Below is a small trained network, with its code and all its weights. Each question gives an input and a target symbol and asks what happens when units are switched off, that is, made to give their printed mean instead of their output.

import numpy as np


def w(rows, s, z=0):
    codes = np.array(rows[::2]) - 128.0
    scale = np.full(codes.shape[1], s)
    scale[-1] = z or s
    return codes * scale


def f(y):
    return np.maximum(y, 0)


def softmax(a):
    e = np.exp(a - a.max(-1, keepdims=True))
    return e / e.sum(-1, keepdims=True)


def log_softmax(a):
    a = a - a.max(-1, keepdims=True)
    return a - np.log(np.exp(a).sum(-1, keepdims=True))


def net(x, mask):
    ids = ['ΔΘΞαβετφ'.index(c) for c in x.split()]
    T = len(ids)
    res = E[ids] + P[:T]
    r = res
    for j in range(2):
        rows = slice(3 * j, 3 * j + 3)
        q, k, v = (r @ M[0][rows].T for M in (Q, K, V))
        z = softmax(np.where(np.tri(T) > 0, q @ k.T / 3**0.5, -1e9)) @ v
        o = O[0][rows]
        res = res + np.where(mask[j], z, o[:, -1]) @ o[:, :-1]
    y = f(res @ A[0][:, :-1].T + A[0][:, -1])
    res = res + np.where(mask[2:26], y, B[0][:, -1]) @ B[0][:, :-1]
    return log_softmax(res[-1] @ U[:, :-1].T + U[:, -1])


Q, K, V, O, A, B = {}, {}, {}, {}, {}, {}
E = w([
[130,139,172,115,84,173,147,170,89,122,159],'Δ',
[154,35,212,80,149,117,209,92,141,168,144],'Θ',
[45,132,177,125,140,157,83,76,101,133,187],'Ξ',
[215,119,135,148,124,140,142,84,172,186,101],'α',
[113,35,196,166,172,151,112,154,121,115,39],'β',
[127,174,161,62,91,122,98,117,171,115,43],'ε',
[132,127,195,248,132,124,175,103,160,168,136],'τ',
[134,164,125,47,166,172,115,108,88,147,93],'φ',
],0.012)
P = w([
[46,64,103,119,74,233,190,80,184,224,87],'0',
[57,80,111,122,86,202,191,88,157,199,84],'1',
[97,84,142,141,100,195,190,95,142,176,78],'2',
[108,98,159,146,120,179,167,104,133,174,91],'3',
[127,111,176,144,137,165,157,120,129,158,110],'4',
[151,122,186,150,147,151,141,123,127,141,121],'5',
[166,138,198,151,160,125,129,126,111,132,127],'6',
[186,148,210,153,173,115,108,135,109,122,146],'7',
[201,160,227,152,187,96,89,143,105,113,159],'8',
[217,184,236,157,202,88,78,149,94,99,176],'9',
[245,204,254,158,204,75,61,151,80,87,167],'10',
],0.0068)
Q[0] = w([
[105,164,60,119,108,112,78,88,148,120,141],'head 1',
[139,84,136,213,174,86,141,150,162,126,89],'head 1',
[194,117,173,150,158,171,114,109,128,165,91],'head 1',
[130,67,172,130,191,173,110,132,95,130,78],'head 2',
[5,180,8,100,45,77,81,181,107,28,188],'head 2',
[97,118,72,85,109,95,87,188,98,74,130],'head 2',
],0.014)
K[0] = w([
[26,47,133,103,99,166,188,94,172,175,97],'head 1',
[254,112,129,86,234,10,125,62,136,165,176],'head 1',
[152,152,201,136,225,9,103,178,63,52,189],'head 1',
[234,215,140,133,137,43,106,85,107,124,201],'head 2',
[72,73,66,119,67,218,200,79,158,191,94],'head 2',
[102,107,119,141,62,169,230,79,193,238,115],'head 2',
],0.007)
V[0] = w([
[96,166,107,226,131,132,79,162,140,114,67],'head 1',
[2,151,188,181,116,147,144,114,90,133,179],'head 1',
[181,201,37,140,100,146,72,101,154,142,107],'head 1',
[101,77,131,248,147,109,148,79,142,159,232],'head 2',
[114,189,139,82,91,185,147,161,11,139,226],'head 2',
[54,56,97,101,237,152,73,100,30,111,116],'head 2',
],0.0064)
O[0] = w([
[185,49,171,2,206,68,158,68,153,169,136,103],'head 1',
[155,158,28,55,106,66,35,126,146,84,60,224],'head 1',
[144,116,186,134,208,145,212,95,115,85,149,2],'head 1',
[212,71,159,104,75,179,97,51,19,109,155,126],'head 2',
[78,73,38,223,197,181,15,82,160,118,127,149],'head 2',
[146,94,80,181,188,33,156,112,30,204,119,129],'head 2',
],0.0067,0.0042)
A[0] = w([
[151,150,141,191,82,165,138,192,83,129,132,134],'neuron 1',
[127,131,127,113,126,83,82,158,121,108,82,196],'neuron 2',
[117,73,169,187,188,177,137,110,170,130,158,114],'neuron 3',
[184,80,173,84,135,115,160,93,128,105,143,81],'neuron 4',
[169,71,96,169,170,14,174,89,88,182,133,103],'neuron 5',
[116,122,112,135,140,135,91,75,122,127,114,180],'neuron 6',
[135,156,96,92,104,128,84,111,129,94,110,118],'neuron 7',
[105,132,154,147,128,118,95,96,127,116,97,138],'neuron 8',
[177,132,145,147,162,127,91,174,192,124,94,186],'neuron 9',
[158,81,81,179,104,142,115,97,58,115,137,121],'neuron 10',
[169,134,125,43,96,159,115,149,123,142,121,148],'neuron 11',
[105,150,114,148,143,134,151,195,155,186,141,182],'neuron 12',
[176,101,133,147,85,113,150,140,73,151,121,139],'neuron 13',
[97,161,79,128,193,113,127,135,141,179,120,207],'neuron 14',
[141,133,76,93,115,145,71,101,125,91,126,128],'neuron 15',
[121,115,117,192,124,120,128,180,113,144,151,143],'neuron 16',
[124,117,167,177,128,195,195,132,75,102,165,41],'neuron 17',
[178,122,132,101,129,1,207,151,86,177,132,1],'neuron 18',
[107,108,163,193,126,171,123,105,110,122,133,152],'neuron 19',
[120,106,111,180,184,73,185,179,183,147,153,103],'neuron 20',
[146,98,99,158,132,94,112,106,124,194,115,173],'neuron 21',
[76,152,69,123,146,152,86,141,169,91,139,139],'neuron 22',
[144,99,99,150,141,137,107,64,52,156,146,120],'neuron 23',
[124,124,116,123,52,151,146,187,145,144,146,184],'neuron 24',
],0.0076,0.0022)
B[0] = w([
[99,171,60,134,130,179,124,166,62,103,158,202],'neuron 1',
[95,148,97,128,109,111,182,140,134,123,157,237],'neuron 2',
[83,105,72,61,138,133,197,86,136,155,177,181],'neuron 3',
[183,72,205,105,93,95,162,85,84,126,116,170],'neuron 4',
[194,163,125,134,254,91,112,164,160,158,65,178],'neuron 5',
[130,110,113,90,122,124,126,126,176,146,156,210],'neuron 6',
[96,172,131,144,137,99,203,132,118,159,107,197],'neuron 7',
[109,104,122,95,102,117,157,137,155,149,148,206],'neuron 8',
[60,104,120,102,54,124,148,112,163,128,186,252],'neuron 9',
[176,135,100,89,113,77,125,197,189,102,114,194],'neuron 10',
[96,125,107,202,172,130,111,61,93,76,99,213],'neuron 11',
[144,156,112,158,94,97,120,117,124,55,71,184],'neuron 12',
[198,159,130,148,147,162,95,166,88,99,104,194],'neuron 13',
[141,102,129,162,161,113,135,59,81,87,106,186],'neuron 14',
[93,171,159,128,129,134,194,148,87,158,137,201],'neuron 15',
[101,117,75,149,157,177,107,85,80,91,139,162],'neuron 16',
[142,178,58,67,214,126,210,203,91,177,172,145],'neuron 17',
[17,137,228,205,122,157,70,156,169,238,152,159],'neuron 18',
[120,102,58,73,149,159,162,138,123,138,173,213],'neuron 19',
[78,211,101,195,102,29,176,73,111,20,32,149],'neuron 20',
[96,118,106,158,180,169,70,97,148,147,140,212],'neuron 21',
[195,127,185,147,119,121,156,130,78,112,93,202],'neuron 22',
[144,131,122,82,125,119,114,172,195,124,137,199],'neuron 23',
[169,168,109,145,131,144,85,186,113,112,124,215],'neuron 24',
],0.0067,0.0039)
U = w([
[31,70,107,74,93,176,76,60,196,203,217,189],'Δ',
[127,178,78,181,87,185,70,206,64,75,145,195],'Θ',
[228,128,76,66,191,101,81,187,205,87,93,83],'Ξ',
[150,133,122,27,166,138,255,174,89,156,171,62],'α',
[104,146,211,183,139,134,85,159,131,226,113,5],'β',
[96,173,151,98,37,26,195,154,201,96,110,171],'ε',
[190,73,190,127,66,117,79,21,89,27,105,142],'τ',
[95,155,77,175,209,97,165,10,66,75,90,125],'φ',
],0.0056,0.0021)

Each question gives the input, a string of symbols that net reads in full, and the target symbol t.
The units are the heads (3 rows each of Q, K, V and O) and the neurons (one row each of A and B). Each row of codes is followed by its name. A weight is (code - 128) times the scale printed after its matrix; where a second scale follows, it is the last column's (O, A, B and U).
mask holds one flag per unit, heads first, then neurons. A switched-off unit (its flag False) gives its mean, the last column of its rows in O or B, instead of its output. The means were averaged over made-up inputs and are rounded, as every weight is.
A unit's drop is (log p(t) with every unit on - log p(t) with that unit switched off) / (log p(t) with every unit on - log p(t) with every unit switched off).
The circuit of an input: a set's keep is (log p(t) with only the set's units on - log p(t) with every unit switched off) / (log p(t) with every unit on - log p(t) with every unit switched off). Starting from the 12 units with the biggest drops (on a tie, the unit counted first), units are removed one at a time, each time the one whose removal leaves the highest keep (on an exact tie, the one counted first), for as long as the keep stays at least 0.8.
units of the circuit, in order: the units of the circuit, biggest drop first
top k neurons: the k neurons with the biggest drops, biggest first
which heads matter: for each layer, one digit per head in row order, 1 if its drop is at least 0.15 and else 0, layers parted by /
drop of u: that unit's drop, to one decimal
input β Ξ Δ Θ Δ τ, target Δ: which heads matter : 01
input α Δ α β, target α: which heads matter : 11
input Δ Θ Θ τ, target Θ: units of the circuit, in order : [head 1; head 2; neuron 1; neuron 24]
input Δ ε β α τ τ τ, target τ: units of the circuit, in order : [head 2; neuron 4]
input τ τ β Δ τ Ξ α, target Ξ: which heads matter : 01
input τ τ φ ε τ ε ε β, target ε: units of the circuit, in order : [head 2; neuron 20; neuron 9]
input φ τ τ φ β, target φ: which heads matter : 01
input φ φ τ Δ Δ Δ β Δ τ β β, target β: which heads matter : 11
input φ Θ φ Δ α α, target α: units of the circuit, in order : [head 1; neuron 17; neuron 3]
input φ ε φ Δ β τ β ε Δ ε α, target ε: units of the circuit, in order : [head 2; neuron 9]
input β φ φ, target φ: units of the circuit, in order : [head 2; neuron 14]
input τ ε φ Ξ β Θ Δ β Θ α β, target α: units of the circuit, in order : [head 1; neuron 17; head 2; neuron 3]
input ε ε φ Ξ β Θ β β ε, target ε: units of the circuit, in order : [head 2; neuron 9]
input Ξ α Δ τ Ξ ε β Θ φ, target φ: units of the circuit, in order : [neuron 14; head 2]
input φ τ τ ε ε ε β α α, target α: units of the circuit, in order : [head 1; neuron 17; head 2]
input Δ β Θ Δ Δ α, target Δ: which heads matter : 01
input φ ε Δ α φ τ τ Δ ε Θ τ, target Θ: which heads matter : 11
input β τ β, target τ: top 2 neurons : [neuron 4; neuron 11]
input α ε β φ α τ, target α: units of the circuit, in order : [head 2; head 1; neuron 17; neuron 3]
input Δ τ α Δ Θ Θ τ Ξ Θ Θ, target Θ: units of the circuit, in order : [head 1; neuron 1]
input τ φ β Δ β φ Δ ε Θ α, target Θ: which heads matter : 10
input α α ε Δ Ξ ε Ξ Δ Ξ τ, target Ξ: top 3 neurons : [neuron 5; neuron 10; neuron 23]
input β Ξ φ Δ τ, target Δ: top neuron : [neuron 3]
input Ξ τ β ε Δ Ξ β α, target β: top 2 neurons : [neuron 18; neuron 5]
input α ε Θ, target ε: top 2 neurons : [neuron 20; neuron 12]
input β Δ τ φ τ, target φ: top neuron : [neuron 20]
input α τ Ξ Δ ε τ β Δ φ β β, target β: top 2 neurons : [neuron 18; neuron 5]
input ε τ Θ φ Δ φ Δ Δ β Θ, target β: drop of neuron 18 : 0.5
input Δ Ξ ε φ τ φ φ Δ φ Θ, target φ: drop of head 2 : 1.0
input ε Θ τ α Θ Δ β α ε, target ε: drop of head 2 : 0.4
